(in the rows, 128 means zero)
Each row of numbers stands for one thing and depends on some of the facts below. Use the named rows to name the rest.

There are 3 kinds of fact about the things: ζ, ω, Θ.
broskal: ζ 248; ω 440; Θ trugaron, klobepul, flugrok, kledren, nuto
devu: ζ 802; ω 440
dolun: ζ 802; ω 491; Θ staror, liplim
dramen: ζ 802; ω 168
drosar: ζ 802; ω 168
fiflu: ζ 248; ω 168
flugrok: ζ 216; ω 587
gelin: ζ 270; ω 587
gigrul: ζ 601; ω 491
gili: ζ 216; ω 587; Θ trugaron, zadok, lumidi, lener, plipler, mizes
grepa: ζ 802; ω 491
grugre: ζ 802; ω 168; Θ grepa, gigrul, zodrubas, neklupus, kikom
katol: ζ 802; ω 440
kikom: ζ 802; ω 168
kledren: ζ 802; ω 168
klobepul: ζ 248; ω 168
lener: ζ 802; ω 491
liplim: ζ 248; ω 440
lumidi: ζ 802; ω 491
lutral: ζ 601; ω 168; Θ drosar, devu, gelin
mizes: ζ 601; ω 168
neklupus: ζ 802; ω 168
nuto: ζ 802; ω 168
pilom: ζ 802; ω 491
pizir: ζ 802; ω 491
plipler: ζ 802; ω 440
rakur: ζ 270; ω 491; Θ neklupus, plipler
rofatre: ζ 802; ω 440
skegres: ζ 248; ω 168; Θ fiflu, devu, toplur, pizir, rofatre
skifor: ζ 248; ω 168
staror: ζ 270; ω 440
tofla: ζ 802; ω 440
toplur: ζ 216; ω 491
trugaron: ζ 802; ω 587
vadri: ζ 601; ω 168
vigrem: ζ 216; ω 587; Θ tofla, skifor, dramen, gelin
voklu: ζ 601; ω 587; Θ zoskas, devu, kledren
vunis: ζ 248; ω 587
zadok: ζ 457; ω 168
zodrubas: ζ 248; ω 168
zoskas: ζ 457; ω 587

Some things and their rows:
[111  63 146 103  80 100 161 111 122 155 129 112 130 186  78 144  82  77
 102  76 132]: voklu
[146 121  86  99  65 109 157 146 107 176 153  80 125 161  75 162 134  71
 103 104 151]: vigrem
[145  82  88 128 110 110 117 130 137 151 117  90 116 130  85 144 145 107
 108  92 121]: dramen
[145 106 105 103  70 109 166 134 115 169 147  84 126 155  76 156 120  79
 108  92 142]: gelin
[ 93  56  73 145 111 115 159 108 146 131  81 102  91  88 106 127 125  96
 102  74 114]: grugre
[139  63  94 139  79 119 165 102 150 149  94 121  84 163 101 146 150 119
 120  74 107]: grepa
[163  56 119 134  89 123 162  98 151 153 117 111  91 171  92 152 144 133
 129  66 106]: toplur
[146  36 147 123 144 132 143 102 140 151 142  80 116 134  77 147 108 127
 123  58 115]: skegres
[166  86 105 124  80 107 151 155 152 177  79 143 122 133  78 176  89 123
 116 113 102]: staror
[165  88  84 130  65 122 170 142 166 170  86 154 105 139  79 121  87 143
 102 118  82]: dolun
[165  86 104 124  80 107 151 154 152 177  78 142 122 133  78 176  88 123
 116 112 102]: liplim
[155  71 113 125  90  99 143 133 142 164  93 125 111 154  89 193 118 111
 125  91 120]: katol
[141  66 105 135 105  96 109 118 147 138  99 105 120 137  89 135 142 108
 109  81 110]: klobepul
[137  61 123 127  78  64 101 125 143 145  71 152 120 201  96 188 124  95
 115  94 120]: broskal
[161  70 100 135 109  95 121 117 148 131 121  94 113 119  88 139 133 119
 114  81 116]: mizes

Rows to name:
A row may be one of the things named above.
[185  91 110 122  55  58 162 105 142 111 161  93 113 127  90 148 103 101
 119  74 139] : gili
[155  91 123 116  63 102 171 117 133 154 128  90 127 139  81 143 121  90
 118  73 124] : vunis
[138  69  97 125 118 113 125 126 137 149 122  95 114 130  83 143 123 110
 106  89 120] : drosar
[135  52 133 113 111 112 149 129 130 172 112 125 111 179  82 200  88 108
 120  89 128] : devu
[122  56 111 132 110  95 105 116 143 137  96 115 121 153  88 133 127 103
 102  83 112] : kledren
[145  69 102 133 111 107 124 120 146 142 111  96 115 122  86 137 132 113
 111  82 113] : vadri
[185  91 109 121  55  59 163 105 143 111 162  93 113 127  89 148 103 101
 119  74 139] : gili
[122  56 111 131 110  94 105 116 143 138  96 114 121 152  89 133 127 102
 102  84 112] : kledren
[138  82 132 113  67 102 167 114 131 155 123  99 129 154  81 142 111  85
 114  73 124] : zoskas
[153  58 120 132 121 117 131 112 146 145 120  86 116 121  83 140 132 121
 121  69 110] : fiflu
[145 106 104 103  69 109 166 134 115 169 147  85 125 155  76 155 120  79
 108  92 142] : gelin
[116  64  97 109 136 121 127 134 118 160 145  95 112 156  76 154  97 101
  93 101 138] : lutral
[150  90 128 118  57  93 156 114 135 150 117  97 132 154  84 141 131  85
 117  73 122] : flugrok
[132  57  59 143  78  90 187  94 154 109 120 131  56 129 114 145 100 121
 106  83 126] : rakur
[118  61  75 140 110 102 149 112 147 124 104 102  93  92 100 131 114 106
 103  81 119] : neklupus
[156  85 100 121  89 103 135 143 133 172 100 118 112 162  87 200 131 104
 122 101 128] : tofla
[165  87  84 130  65 122 170 142 166 169  86 154 106 138  79 121  87 142
 102 119  82] : dolun
[160  69  92 130  87  77 155 126 146 135 112 127  94 131  97 194  93 115
 121  93 131] : plipler
[163  90 124 119  56  80 153 111 137 138 129  98 129 151  86 143 125  90
 118  72 126] : trugaron
[186  91 109 121  55  58 163 105 142 111 162  94 114 128  89 148 102 101
 119  74 139] : gili
[122  56 112 131 110  95 106 116 144 138  95 114 121 152  89 133 127 102
 102  84 112] : kledren
[185  91 109 122  55  58 162 105 142 112 161  93 114 128  90 148 103 101
 119  75 139] : gili
[154  66  99 134  80 113 155 106 150 149 108 121  90 173  95 149 145 125
 120  80 108] : pilom
[163  62 132 124 100 110 149 125 142 167 103 114 113 154  85 197 118 118
 134  78 117] : rofatre

Now the same things, written a new way:
Known rows:
[ 84 129  87  75 108  71 118  80 155  57 154  89 124 191  82 134  86 163
  86 172  96 164  73 131 108 144  71 170 141  75  98 126 172]: grugre
[121 119 110 125  98 125 136 118 106 139 119 130 151 125  91 138 141 153
 114 123  93 117 123 138 110 126 101 152 170  90 124 113 119]: katol
[169  97 133 150 109 151  95 155  91 134 133 155 129 111 116 116 188 116
 114  98 151 114 150 123 158 131 118  84 121  87 159 153 140]: fiflu
[171  95 132 153 103 152 100 154  94 139 133 152 125 114 113 115 192 116
 111 100 153 116 149 131 157 132 108  83 124  78 158 155 139]: drosar
[167 107 137 162 109 169 117 160  64 176 110 172 155  80 113 128 192 124
 133  76 124  85 166 123 142 114 142 105 157 111 162 124 101]: devu
[113 148 121  92 161 107  87 135 101  82 161 144 139 160 112 136 106 101
 140 113 110 107 112  84 146 121 169 138 130 163 134 101 162]: zadok
[132 128 128 106 153 127  79 143  86  88 150 162 142 123 123 128 132 116
 129  98 124 110 132  73 157 116 178 120 111 155 156 127 153]: nuto
[107 155 110 108 132  96 116 133 132 116 163 106 125 215  89 144 109  77
 144 143 112 114  92 155 131 143  95 136 171 106  97  83 167]: zodrubas
[159 101 125 163  83 156 137 143  90 179 108 146 146 103  97 130 189 135
 118 103 120 104 150 157 125 127  93 115 170  71 141 128 105]: tofla
[101 145  91 136 128  92 121 133 121 165 164  92 125 198  80 143 138  87
 131 127  75 121  67 142 114 151  91 173 155 131  97  54 156]: gigrul
[126 125 111 139  91 126 147 127 113 162 119 118 145 149  82 143 151 127
 125 128  99 110 120 170 109 133  77 143 191  74 113 101 118]: staror
[161  86 114 178 105 146 101 155  80 184 135 144 130  96 108 115 218 126
 101  82 115 122 124 110 141 138 113 122 106 113 159 124 130]: toplur
[168  96 128 157  95 148 107 152 103 147 133 141 121 134 105 118 192 109
 112 111 154 116 142 153 151 140  86  83 139  63 146 149 142]: dramen
[108 162 115 106 147  98 109 141 124 112 166 115 128 212  93 147 105  65
 154 133 111 103  96 143 136 138 119 135 169 130 104  74 166]: neklupus
[ 80 126  79 102 128  74 109  95 125 105 159  97 133 159  89 136 114 159
  89 135  60 154  59  89 104 141 111 202 116 138 110  88 160]: rakur

Rows to name:
Some rows may be things named above.
[102 104 104  80 118 112 109  81  94  62 116 153 167  65 111 129 110 232
  77 118  76 145 125  49 110 106 163 184 110 131 154 151 122] : broskal
[102 103 104  79 116 111 108  80  94  62 116 153 167  65 111 128 109 232
  77 118  77 145 123  49 110 104 164 184 110 132 154 152 123] : broskal
[159 100 125 163  84 155 136 144  89 178 108 146 147 103  96 129 189 135
 118 103 120 103 149 157 125 127  92 114 171  70 141 127 106] : tofla
[176 136 118 150  88 166  87 155  90 135 128 143 145  88 114 143 188 149
 125  87 114 104 144  65 151 149 167 123 123 115 150 128 147] : zoskas
[152 157 113 124 115 148  78 148  91 109 142 141 152 103 115 151 151 142
 137  89  95 101 130  42 149 144 199 147 123 153 144 105 156] : flugrok
[107 162 116 105 147  98 108 142 123 112 167 114 129 211  94 146 105  65
 155 134 110 103  97 141 137 137 119 136 169 130 101  74 168] : neklupus
[143 175 114 119 129 142  79 153  93 111 148 139 153 123 114 158 137 122
 154  90  88  90 122  43 147 143 207 151 132 169 135  84 159] : trugaron
[166  99  93 147  33 148 112 111 131 116 114 106 131  87  94 133 193 217
  65 126 109 154 122  98 123 168  82 140 118  28 135 171 147] : vigrem
[170  97 133 150 109 151  96 153  91 135 133 155 128 112 114 116 189 116
 114  99 152 114 149 123 159 130 119  85 123  87 159 153 140] : fiflu
[150 145  98 138  72 137 110 132 127 127 134 104 135 137  92 151 162 152
 116 121  98 122 112 103 129 164 114 149 149  79 115 111 158] : vunis
[147  67 111 118  82 129  98 102 112  78 125 141 129  83 111 105 170 206
  54 126 140 166 132  96 137 131  95 118  89  55 161 200 144] : skegres
[105 150  81  74  97 103  90  86 131  41 141 108 150 112 101 152 100 220
  89 135  64 152  89  26 115 149 165 201 106 128 121 127 171] : gili
[158 111  99 124  69 147  89 112 108  87 120 133 146  64 111 134 172 222
  77 109 100 145 129  44 135 150 148 150  93  88 154 166 151] : voklu
[195 127 119 181  65 177 102 169  99 174 123 131 133 105 102 141 219 126
 128  90 129  99 147 115 149 163 120 102 146  71 141 126 140] : gelin
[151 120 135 125 147 143  78 156  78 110 146 168 140 113 125 123 155 105
 132  89 137 102 145  81 164 118 174 102 113 146 163 131 146] : kledren
[100 164 117 102 151 113 120 132  93 127 140 140 162 153  98 155 101 105
 160 110  75  87 114 109 120 114 164 167 180 165 118  64 129] : plipler
[132 116 114 119 110 116 109 127 119 107 145 125 126 156  98 126 143 124
 109 130 127 131 115 134 136 138  95 122 138  83 128 134 155] : vadri
[159 100 130 155  98 159 124 145  76 164 108 160 153  82 107 128 185 144
 118  91 119 101 157 126 133 119 125 116 154  95 156 134 104] : rofatre
[196 128 119 181  64 177 104 168  99 175 122 130 134 104 104 142 218 126
 128  90 129  99 148 116 150 163 120 101 146  73 141 126 140] : gelin
[114  91  80 140  80  96 127 100 132 141 141  89 120 143  81 122 166 172
  65 139  86 167  75 136 102 154  47 173 120  66 116 123 147] : dolun
[123 118 111 126  98 125 137 117 106 137 118 130 151 125  90 138 142 152
 112 123  94 117 123 138 110 125 102 152 170  91 125 114 118] : katol
[112  90  79 140  79  96 127 100 132 142 139  89 119 143  80 123 165 172
  64 141  84 168  74 136 102 155  47 173 118  66 116 123 146] : dolun
[125 105  96 150 107 111 113 127 110 157 146 112 126 138  91 126 171 134
  95 113  91 139  90 122 119 145  92 157 121 107 127 104 144] : pilom

Now the same things, written a new way:
Some rows with their names:
[186 151 175 143 111 106 183 167 180  71 141  82 147 157 156 138 152 143
  86 129]: vigrem
[161 143 170 156 121 111 167 170 169  52 155 100 130 178 115 155 155 170
  59 157]: tofla
[148 131 165 148 117 122 195 192 160  23 143 108 141 163 119 145 149 143
  52 150]: skifor
[147 131 165 149 117 122 195 192 160  23 143 108 141 163 119 144 149 143
  52 151]: dramen
[135 144 140 179 104 127 118 108 149  67 129 130 153 157 106 161 149 131
  72 162]: gigrul
[113 129 162 177 121  82 184 162 138  77 123 131 156 211 106 138 137 148
 110 135]: mizes
[163 145 161 152 115  82 143 139 157  99 130 119 152 169 139 135 143 136
 103 131]: vunis
[144 152 167 124 118  68 104 132 134  54 122 127 134 177 109 126 135 141
 102 123]: flugrok
[146 130 127 166 118  77 155 139 200 130 138 141 136 134  84 135 129 121
  89 149]: pizir
[160 164 153 163 109  98 170 140 196 103 123 107 155 146  98 153 145 144
 114 128]: dolun
[147 145 157 164 125  90 130 142 157  94 140 130 144 182 101 155 147 165
  94 150]: liplim
[138 142 170 149 116  65 132 135 138  81 126 125 141 197 123 125 136 142
 108 128]: trugaron
[154 164 151 183 106 108 174 125 179 103 118 104 162 170 108 160 148 144
 118 127]: rakur
[128 148 157 128 125  90 131 158 133  30 116 140 144 167  79 140 136 145
  97 125]: klobepul
[154 146 183 144 109  36 109 162 150 138 131 192 154 156 123 139 146 132
  67 161]: zoskas

Name these rows:
Some rows may be things named above.
[146 116 126 157 130  87 164 167 170 109 134 156 149 142  99 136 130 118
  87 144] : fiflu
[138 142 170 150 116  65 132 135 137  82 126 124 141 197 123 126 136 142
 108 128] : trugaron
[157 152 171 168 114  70 173 138 156 117 120 104 158 204 142 134 142 146
 135 113] : gili
[166 176 164 141 126  82 130 143 162  87 121 121 148 174  85 162 149 175
 126 116] : broskal
[139 142 170 150 116  64 132 135 137  81 126 124 141 197 123 125 136 142
 107 128] : trugaron
[151 133 172 141 114  93 138 157 170  72 149 104 147 153 147 121 144 145
  83 150] : gelin
[113 124 161 139 123 112 127 170 182  65 146 119 176 120 117 122 140 161
 112 156] : drosar
[153 163 151 183 106 108 174 125 180 104 118 104 162 169 107 160 148 144
 119 127] : rakur
[146 141 152 156 121 104 168 165 157  75 123 131 161 160 109 149 144 140
 100 132] : vadri
[177 161 175 140 112  57 132 157 171 138 124 152 162 145 130 142 147 137
 104 132] : voklu
[132 144 163 139 120  77 136 171 143  69 121 165 154 158  87 145 140 141
  84 142] : kledren
[138 143 170 150 116  65 132 135 138  82 125 124 141 198 124 125 136 141
 107 128] : trugaron
[168 135 130 154 128  92 181 170 187 125 125 141 163 130 107 146 137 124
 110 126] : skegres

